Each row has a class, written after it.
[  95  267 -334 -431  -66 -775 -146  336 -525 -219  -42 -273   88   35
 -261  -21  -37  347  -39   80 -258  379  -43  324 -286  281  -91 -224
  310 -198    0 -385  -13   47   -8   87  543 -149 -242] | K381
[-223  275   47 -119  114  309 -168   86  210  -38 -151   35  100  -71
   27  109   27   24   26   30 -159   -7  -10  298 -192   15   21  182
 -214   82 -145  395  177 -156 -221  -38 -109  -87   92] | K159
[ 197 -232   64  135  -85   11 -130 -336  178  -57   34  110   14  -81
    0  -84  290   65  -20 -145 -152   36  -16 -623   -6   10 -215 -120
  308   66   13 -328 -191  -32 -137  282 -150  -34  -15] | K808
[  24  101  220  107  180  136 -131   46  -71   15 -209   49 -147  -67
  -38   92  179 -147  -69   68   41   31 -318  171  245 -148  120  -82
   21  -38  204  252  192  108   25  140   62  -78   43] | K615
[ 127   97  -21  142  -15  594  118 -293  315  246  206  128 -240 -216
  -47  -16 -270  -10   23 -469   61 -126   40 -173 -217   47    7  177
  175 -176  -48 -613  244   44  171 -125 -195  -24   24] | K159
[  -5  383   26  -27   42  244  186   33   18  -15 -134 -108  -28  -10
  232   61  115   76 -110  196 -185  -38 -202  220 -146   94  243  -95
   62 -176  -42  170   -3  195  301 -128 -102  125   -4] | K732
[-152  457 -146  327 -286 -576  -24  -77 -558   36 -305   33  -53 -343
  128  333  142  291 -242  542  106   48 -298  224 -402 -213   -3 -155
  217 -205  -15  236   21    3   49 -184  388   -1   73] | K615
[ -43  -22   58  -28   74 -143  154  183  167  144  -37 -170  -79  216
   64  -83 -344   65   45   51   10   49 -151  106   81  172 -156   83
 -305  -38   41  -65  179  -18  320  -24 -122  -82   47] | K732
[-117 -135 -144 -336   -7  259 -147 -155 -162   30   16 -478  225  396
   18  -94  295 -331 -102  179  148 -298   82  586  -62    3  433   94
 -419  390 -125  390  224  327 -159   81 -481 -260  309] | K471
[-125  286   42   81 -105  457  -45  278    5  147 -238 -260  -21  -51
  161  314 -135  167  -77   93 -152   92 -167   63 -282   36   11  -35
   12 -102   68  282   16  -73  197   77 -228    1  -49] | K615
[  86  218  104  -36  -77  -27  173  124   49   78 -247 -372  -92   57
  126  -92  -65   35 -139   31  -61  247   24  624  -62  182   15  187
  -76 -197  -57  -77  -65  126   52   64   -9  -79  -40] | K808
[ -24 -245  209   54   78  258 -193   65  145  137 -328  350 -253 -224
 -293   13  727  -58  468 -219 -337  476 -652 -264  100   87  368 -453
 -185 -185   62  205  312  321 -437 -219 -319 -530  336] | K701
[-412 -205  253  232  -77  239 -222 -297  137  218  -93  125  198   78
  268  116 -282 -151  -23 -390 -139 -610  280 -196  148  -64  231  205
 -120   18   43  415  -27 -282 -198 -326  115  -33   41] | K732
[ -79  -18  -83  256  107 -736  -67  134 -152  -23  310  320  250  128
   48   36 -270  -33   44  271  351   43  240   47   31  -37  -65   93
   38 -410  187  176 -459 -129  -29 -138  350  194  -43] | K701
[  25  190  263   30  -65   52  198  258  -80   42 -154    8 -106 -178
  150  198  259   52   48  -59  -91  135 -330    7  -24  -17  301    7
   99 -122  104  130  132  177   56  -92    9  -77   29] | K301
[  17   88  -31   59  133  295 -153   45  -34   30   15   62 -117   14
   30 -111  263   79   55   46  162  -31  -34 -118 -252   54  -47  -39
  -83 -112 -210  -37  -21  -19    4  130  -77   22    3] | K808
[ -60  -23 -212  -80  210  879 -193   99 -282  -70 -218  102  309  149
  323   31  523  308   15  434  -79   97   29  435 -108  238  483 -155
 -239 -665 -280   48  112   66  193 -298 -289   87  114] | K381
[ 153  -50   75  275  416  501 -317 -390  -34  125   40   -7  120  258
 -134  -29 -102 -152 -248   25  198 -561  408  722   78  102  139 -216
  341 -449  -78  -49   11   71    8   10  184  318   20] | K471
[-152  137  -70  -68   58  262   52   44   55  -76 -211  -60 -266 -132
  225  -82  152  218 -107 -153 -150  -13  -65  350   42  -61   54   65
 -169 -235   95  450  118  149 -108  -33  -91  133  -70] | K732
[ 153  476 -234 -201   -5  110 -218    3 -248 -193  182  -96  254  -72
   66  -93   51  100  -77  435   17  275  323  260  -47  -31   94  -41
  310   58  170  379  -37 -198 -285  124  -63   61    1] | K732
[-226 -122  -53  226   56 -124 -201 -631  600  213  367  366 -146  103
 -247 -138 -606 -288  -43 -102  380 -658  200   56  126 -103 -368  436
 -139  286   87  776   -7  -50 -357  218 -259  141   19] | K701
[  -4  -48   73    3   32   68  -23  173  223   13 -167  154 -111 -195
   60  192  146   23  -14  -43  -89  185 -146  177 -173  -30   18  -91
 -418  -76   68  135   34  153   27    2  121  -22  -69] | K301
[  26   47  202  -12  147  118  188  141  106  -59 -146  -89  -51   37
  -24   10   61    4  -18  -42   36  272 -126  344  -24  -48 -336 -189
   19  -73  126   20   35  -16   83  243   84   46 -143] | K381
[  24 -131   51  169  -99  -15  113  -61  470  246 -198 -205  242  100
  290   -7 -114  218 -134   40 -174 -357   89  -68 -270  288   42 -423
   15  -68 -419  -35  -44   -8  547 -203 -141  294   48] | K732
[-136  -72   94  -53   91 -347  269  361   80 -202   23    4   26  299
  -98  105 -687  138   50 -145   23  -75  552 -158  369 -140  -94  207
  377 -242  228   92 -456 -357   -3 -340  560  -95 -114] | K808
[-134  224  324   60  177  329 -136   11  176  -60  260   17 -153  -55
  257  -72 -445 -253 -304 -175  -50 -101  262  613   72 -236  520  346
  353 -355 -154  411  114  185 -436  214   82  220 -107] | K159
[  46  208   28 -112  -27  191  190   80 -411 -203 -235 -275  -43  -57
  136  159  243    5 -116  316  -65  152 -181  322    1 -104  184   -9
   21   -9   33   76  126  225   22   50  108 -100  -42] | K301
[  92   34 -151  165  -16   55  132 -181  345  178    2 -139  -26   21
    8   76   88   35 -258  100  -62 -550 -143 -147 -286 -222 -305 -118
  207  -35 -234 -103 -161  143  151  285  155   76  -25] | K159
[-118    0  -36  -17   56  -66   20   50  -83   38   91    1  -28    3
   61  -78 -171  125   67   51   17  166 -171  105  243   86  266    6
  111 -254  108   50   88   38   51    0 -169   31   71] | K159
[ -77  245   48  124   10 -171 -107  314 -211   82  -65 -251   40  -76
  207  172 -398 -169   56   14   15  395   74  459 -156   14  620  190
  258 -164  114   51  305  -70  134   54  158   36 -130] | K701
[  24  -34   88  -27  -60   -1  103  128  -93  -94 -171   57 -170  -75
 -135  168   97  -17  -73   71   46  201 -201  153  -42 -126  -37   92
 -178  -18  120  -36    2  196   12    0   83 -208  -47] | K471
[ 107   55   52 -149 -335 -261   59  -92  558  147  -33 -160  119  -43
  -65  101 -419    2 -186 -301 -233  -50   69   73  -35  178  287  -23
  191 -113 -220 -451 -323   52  250 -454  299   21  -72] | K381
[-114  157  -74 -358   35   46  -60  140 -381 -285   50   -8  259 -130
 -166   37  248  290   37  184   -2  211  -30    7 -151 -203  196 -128
  174   27  -69 -430 -121   -8  -83   38  302 -140 -135] | K808
[ -66  -89  603   92   65  228  -19 -253  -28  -86  186   21   33   92
  -72  -49 -369 -367  -34 -246  177 -281   17 -139  235  -53  319  137
  435  -79  -93 -293  -70  -48 -190  -88  234   20  -80] | K381
[ -15  134  -39 -274  211   38  425  147 -296 -142 -238 -231  -60 -110
 -315 -227  232  348  301  127  149  423 -372  326   25   40 -193 -557
  290 -119 -168 -448   76 -181  119   50  376  -42 -244] | K159
[-211   16   10  124  321  217  246 -360  740   70  -81   96 -346 -118
  -18  -44  -10   48  362 -282  297 -128 -154  -70   86   77   21  -63
 -150  512 -141  276  499 -106  170  -72 -256   40  143] | K732
[  53 -125  175  136  -36  208 -153  -56   37   55  -91   71  -51  -22
  189   79  205 -262 -131  -71 -326  163  -97  115  -50 -206  103 -347
 -110 -193   86  152   97  114  -33  -17  -13   83  -45] | K808
[-158  -58   86  -73   46 -337   88  141 -110   88   22  -82  154  117
  -19  -24 -238  130  101   10  101 -109  -37   -4  153   60  126  187
  111  -26   18  -80  -35    7  -10  172  130 -117  106] | K808
[ -36   44  -37 -144   -6 -156  -67  144   76    7   65   45  211   73
  -38   23 -107   38  124  -76   13  -36   43  -26  -49  156  168  247
   -1  -62  -90 -206  -49 -126   49 -186   53 -115   14] | K701
[-137 -151   16   52   -8  544 -173  120 -614 -155 -122 -567  178  272
 -148  -78  260 -335  112   96  206  312 -135  381   -5    6  195  -28
 -204 -104  -51   54  -23  315 -155  131 -447 -268  -85] | K701
[ -10 -259  206   29 -227 -293  273  206  227  141 -265  -92  375   49
  340   84 -122   71   32   -5 -114 -246  493 -361   92   69  387  325
   16   -3 -186 -158 -198 -414  211 -644  454 -163 -176] | K159
[ 200 -225  178  -16  -10 -508  104 -256 -202  -89  593  427  219    7
 -135 -183   80 -448    1 -360  246 -500 -214 -185  583 -196 -371   42
  136  -87  150 -101 -305  298 -632  359  445 -147  207] | K471
[-225 -460  515  359 -375  176   10 -120  -83  113 -351 -781  212   37
 -305  134 -281 -271  -71 -208 -217  241 -173 -126  221 -140  338 -214
  107   24  202 -579 -390  290   76 -240 -331 -314    9] | K159
[-273 -296  -43 -251 -394 -213  202   40   53 -126 -140 -121  117  102
 -283  -37  543  220  136  -96    5  282 -440 -361  256 -210 -177 -278
 -219  126  -15 -109 -722  -33  -54 -413 -193 -192   77] | K381
[-188   96   80  -48  -85  474 -189 -142 -180 -123 -276 -103  -88  -32
   73  214  141   18 -115  -49  -58  -17 -198   29 -215  -86   24 -129
    6  -63   -8  274   33 -133 -211 -106   32  -16  -40] | K732
[ -46  128  -34  104  159 -146  143 -130   99   57  109  233 -143   32
 -130 -304  112 -160  154   -6  273  177 -191  196  335   24   42 -124
  -77   89   20  285 -103  258  102  162  -99 -154  109] | K732
[-236  181 -402 -129 -107  456   60  -76 -463 -125  -60 -130  191 -252
  558  224  107  406   80  200 -340   65  -96 -377 -528   55 -219  -74
   37  -51 -118   77   37 -129 -189  491 -112  261   62] | K381
[   1  159 -185   51  252   -1 -317   96  332  236  152   21 -127  127
  220  -23   28    2   -8 -226  186 -260   26   43 -207   82  -86   84
 -175 -339  -59  339  198  -96  -50   -7  232  125  -37] | K381
[ -78   45 -136 -275  -58 -202   83 -108 -268  -74  282  190  438  182
 -111   83  162  216  -62  215   69 -134    8  364   59  126  -22 -134
   84 -164   92   33 -303  142 -100 -113  -11 -143    8] | K615
[   3  -42 -198  165  -19 -670  -14 -184  436   60  134 -159  -89   -3
 -432 -160 -220  130 -147   19  229  -23   -4  392  -59  -95 -535 -108
  -48   37 -170  -35  -56  202  -49    0 -105  114   77] | K159
[ -39  285  107  179   52  274  -28  107  -25  -33    0 -221  -43   19
   -6   60 -185  -24  -68  167   47   74  -25  296  -22  -14 -156  -67
   -7  127  -43  127   61   -4  179  190 -204   71   17] | K301
[-148 -103  134   11  158  616  172   31  128  -69 -305   35 -353   50
  -77  141  -99 -273   72 -136   34   49 -236  352   43 -186   51   -5
 -322 -127  201  435  217  103  -64  -67  -78 -120   54] | K732
[  42   13  -12  -36  -17  -97  182   98   75 -100 -100  -51 -184   26
 -137  -18  -32 -106  -34  -54 -144  179 -273  321   96   16 -347  -53
 -121 -128  205  233 -178  261  -40  221 -134   41  -64] | K701
[ -82 -115  165  -47  -94  141   17  -89  -58   76 -193  -18   -1 -148
 -134  129  281   81   15  148  -14  380 -474 -103   50  -88  -73 -477
 -165  -11  177  -41 -162  226  -43   66   33 -111    9] | K381
[-464   21  159  -18  525  665   73  -90 -146  -86  306  319    8  100
  118    9  -81  209  182  -87  491 -724  -50 -308   81 -175  232  104
  248 -171   90  -55   27 -129   -5  189  198  -36   30] | K701
[ -23   69  339 -167  169 -157   53 -151 -265  246  203  147  -67  181
  -77  -74  -90  225 -148  594  543 -281 -233  125 -104  132  134 -270
  150  109   47   42  335  120  215  200  -97   83  233] | K808
[-342  -28   58   44  -35 -490  301 -134 -573 -119  -99 -187   94   45
   54  -62  -12 -369  262  325  371  101  -90   73  290 -184  188  184
    7  422  103  561 -140 -220 -249  141  277  -38 -136] | K159
[-141  -38 -156  -71  186   37  359  493  253  132 -496 -264 -208  126
 -494  187 -750  189  136  148   26  212   -1  899 -352   59 -246  360
  -19 -190  -15  319  385    7   91  329  -61 -152  -47] | K159
[ -25 -190  289  218   36  839    0  140  512  303 -109 -386  -30  358
 -222  192 -584  -22 -251 -243  186 -393  -72   72 -104  -16  -89    8
   18 -238  -52  -50  226  416  531   34 -711  -74  278] | K808
[  51  117 -342   82  -49 -125   13 -365 -111  -93  -57  118  101 -106
  276   28  136  -20 -215  -27 -100  -72 -119  284  354 -163  226   75
  355 -391  234  213  -80  176   11  115  143   -7   33] | K615
[  33  -53  472  -54  349  220 -166  151   46  162  572  206  279  332
  -48 -279  113 -144  294 -243  243 -280  320 -340   18  143  193  162
   56   11 -139 -445  -86 -274 -204 -142 -187  -78  272] | K301
[  81  221 -271 -646 -100 -610  -74  204  -82 -300  -78  139 -251  -44
 -264 -199  -34  253    6   50  -73  210 -273  351 -194  171 -666  149
 -149  -43  -66  307  153 -329 -503  184  412  -88 -203] | K381
[  18  -78  166  247 -130   55 -257 -539  -17  155  -64  -63  154  226
 -190 -175   62 -304 -288   57  282 -397   -5   74  297  -69 -351 -213
  -41  173  -17  113 -212  -22  113  -82 -128   43  218] | K381
[  18  393  172 -197  122  -49   80 -304  492  173 -123 -148 -245   61
 -288 -363 -425   26   82 -164  228  185   99  447 -181  290 -206  243
   21  -45  153  398  247 -208 -130 -417 -375   79   69] | K732
[ -44 -157    0   18  -92  346  119 -104  209  108  201  -89  -27   56
   43   54  -61   71    0 -351 -150 -255   98 -164  156  -75  142   53
  322 -200    9  197  -56  212 -190 -103 -323  262   15] | K381
[ -71  187   67  221   43 -149  -97  154   94   -2  -84   -2 -288 -176
  -73 -234 -273  -90    7  -83   69   44 -127 -185  -49 -181 -151   46
  116  -30  -95  258   20   14   62  235   68   85 -124] | K701
[   2  184  -94  -49  -16 -234   32  186  197  180  -41 -327  108   69
  170   16 -301   -9  -77   60 -207  109  143  371   24  139  260  154
  -26  -98    5  -98  -93  -21  139  -10  132  -79   46] | K159
[-144 -159  389   85  416 -334   57  214  -18  149  254  436   36   43
  390   75  353  -68  334 -359 -196   -8   15 -364   72   45  276  430
   30  -83  127  -50  234 -203 -223   71  219  169 -198] | K159
[ 145  251 -141    7   17  -55  -81   98   12   32    3   -1    5  -80
  141  225 -240 -259    6 -329   19 -267 -137  -77 -137   -9 -118  309
  -73 -112   66   24  388 -123   83  -74  461  -12 -109] | K732
[ 111  141   -4  159  350   -3   58  146  -14   74  163  103  -32   47
  384   30   79   27  -54  -44  -32 -324   75   14   89    8  150   57
  223 -329   22   34   76  152   93  275  335  136   19] | K471
[-349 -132   21  101 -261  207 -229 -289 -839   21 -243 -107  108   14
  213  113  806  133  195  348  -22  618 -308 -210   76  -60  472 -143
 -120   73  -24  289   59  -50 -313 -340 -557 -131  189] | K301
[ -49  437  -96 -234 -159    7  -32   76 -282  -45 -253 -276  241   -1
  229  138  306  132 -183  512 -167  332 -100  306 -206  -48  307 -237
   56  -88  -93  171 -294   22   26 -101  158  -61  103] | K808
[  19  116  122   58  193  115  261  270 -181   42  -11   -9  294  280
  -22  264  192 -116   94  -48  -78 -369 -150   91 -198    0   72    6
  152 -393   87 -162 -183   98  272 -179  188  -40   38] | K301
[ -77   97  182  -21    4  277  250  201   85   68 -186 -176 -264  104
    4   83 -121   74 -131  -55  -30  368  -79  392   74 -140 -109  111
   74 -166  130  121   84   10   70   26  -81 -154 -148] | K159
[-423  135  249  -66  272 -232 -333  -10  281  234  415  622  204  226
  137    6 -109   73  111  -24  354 -391   88  -44 -147   43  532  402
 -106  -73  -16  433  123 -403  106 -463  -27  134  -56] | K471
